Below are the code and all the weights of a small trained network. Each question names an input and a class and asks about switching units off, where a switched-off unit gives its printed mean instead of its output.

import numpy as np


def w(rows, s, z=0):
    codes = np.array(rows[::2]) - 128.0
    scale = np.full(codes.shape[1], s)
    scale[-1] = z or s
    return codes * scale


def norm(h):
    return h / np.sqrt((h * h).mean(-1, keepdims=True) + 1e-5)


def f(y):
    return np.maximum(y, 0)


def log_softmax(a):
    a = a - a.max(-1, keepdims=True)
    return a - np.log(np.exp(a).sum(-1, keepdims=True))


def net(x, mask):
    res = np.array(x, float).reshape(1, 2) / 4 @ E
    u = 0
    for l in range(3):
        y = f(norm(res) @ A[l][:, :-1].T + A[l][:, -1])
        res = res + np.where(mask[u : u + 8], y, B[l][:, -1]) @ B[l][:, :-1]
        u += 8
    return log_softmax(norm(res)[-1] @ U[:, :-1].T + U[:, -1])


A, B = {}, {}
E = w([
[164,202,71,129,91],'x0',
[144,74,134,137,2],'x1',
],0.0081)
A[0] = w([
[144,230,110,116,207,138],'L0N0',
[119,181,120,148,228,187],'L0N1',
[137,145,133,168,201,11],'L0N2',
[111,114,159,130,149,52],'L0N3',
[93,155,174,136,40,2],'L0N4',
[38,187,60,144,154,62],'L0N5',
[174,103,254,109,163,58],'L0N6',
[158,121,150,170,31,67],'L0N7',
],0.0084,0.00089)
B[0] = w([
[56,155,37,132,101,255],'L0N0',
[155,73,75,115,56,251],'L0N1',
[162,87,109,77,111,194],'L0N2',
[148,145,197,191,83,157],'L0N3',
[2,45,114,38,9,177],'L0N4',
[188,188,54,152,129,192],'L0N5',
[224,48,155,175,194,188],'L0N6',
[79,18,213,87,43,205],'L0N7',
],0.0066,0.0072)
A[1] = w([
[119,100,175,102,86,220],'L1N0',
[130,90,109,107,156,180],'L1N1',
[114,81,119,134,87,112],'L1N2',
[78,149,127,254,114,3],'L1N3',
[172,128,165,140,104,224],'L1N4',
[114,55,112,140,116,122],'L1N5',
[122,110,84,132,251,131],'L1N6',
[128,104,30,171,104,143],'L1N7',
],0.0097,0.0023)
B[1] = w([
[106,93,180,50,56,226],'L1N0',
[68,254,98,200,21,185],'L1N1',
[107,82,108,91,118,207],'L1N2',
[124,242,108,89,87,128],'L1N3',
[122,58,239,129,135,172],'L1N4',
[108,214,98,126,137,223],'L1N5',
[156,144,123,140,113,205],'L1N6',
[209,133,106,196,173,253],'L1N7',
],0.0068,0.0067)
A[2] = w([
[185,72,130,156,170,236],'L2N0',
[147,106,202,113,126,47],'L2N1',
[142,145,92,63,70,161],'L2N2',
[188,123,143,196,92,54],'L2N3',
[164,241,69,120,155,149],'L2N4',
[178,173,150,73,127,6],'L2N5',
[28,101,134,2,24,148],'L2N6',
[152,137,63,117,102,143],'L2N7',
],0.0098,0.0019)
B[2] = w([
[81,172,73,138,116,160],'L2N0',
[239,70,173,149,176,160],'L2N1',
[123,54,182,82,184,184],'L2N2',
[52,159,199,85,172,154],'L2N3',
[224,80,38,148,139,216],'L2N4',
[252,2,71,25,43,128],'L2N5',
[198,171,56,2,2,250],'L2N6',
[141,125,93,190,180,188],'L2N7',
],0.0069,0.011)
U = w([
[169,139,5,203,182,179],'0',
[128,81,140,32,27,177],'1',
[58,190,134,102,149,1],'2',
[15,179,144,186,194,70],'3',
[126,69,245,193,194,122],'4',
],0.014,0.0078)

Each question gives the input, the list of numbers given to net, and the class t.
The units are the neurons (one row each of A and B). Each row of codes is followed by its name. A weight is (code - 128) times the scale printed after its matrix; where a second scale follows, it is the last column's (A, B and U).
mask holds one flag per neuron, layer by layer. A switched-off neuron (its flag False) gives its mean, the last column of its row in B, instead of its output. The means were averaged over made-up inputs and are rounded, as every weight is.
A unit's drop is (log p(t) with every unit on - log p(t) with that unit switched off) / (log p(t) with every unit on - log p(t) with every unit switched off).
unit that matters most: the unit with the biggest drop
top k neurons: the k neurons with the biggest drops, biggest first
k most important neurons of layer l: the k neurons of layer l with the biggest drops, biggest first
drop of u: that unit's drop, to one decimal
input [-7,-5], class 3: unit that matters most	L0N7
input [8,1], class 0: top 3 neurons	L1N0, L1N7, L0N1
input [-5,-3], class 3: 3 most important neurons of layer 0	L0N7, L0N4, L0N6
input [-4,1], class 4: top 2 neurons	L0N6, L0N4
input [-5,1], class 4: top 3 neurons	L0N6, L0N4, L2N6
input [-7,0], class 4: top 2 neurons	L0N6, L2N6
input [-3,0], class 4: top 3 neurons	L0N6, L2N6, L0N0
input [-3,-1], class 4: top 2 neurons	L0N6, L0N4
input [-8,1], class 4: 2 most important neurons of layer 0	L0N6, L0N4
input [-7,-4], class 4: drop of L0N3	0.7
input [0,-1], class 0: drop of L1N1	0.0
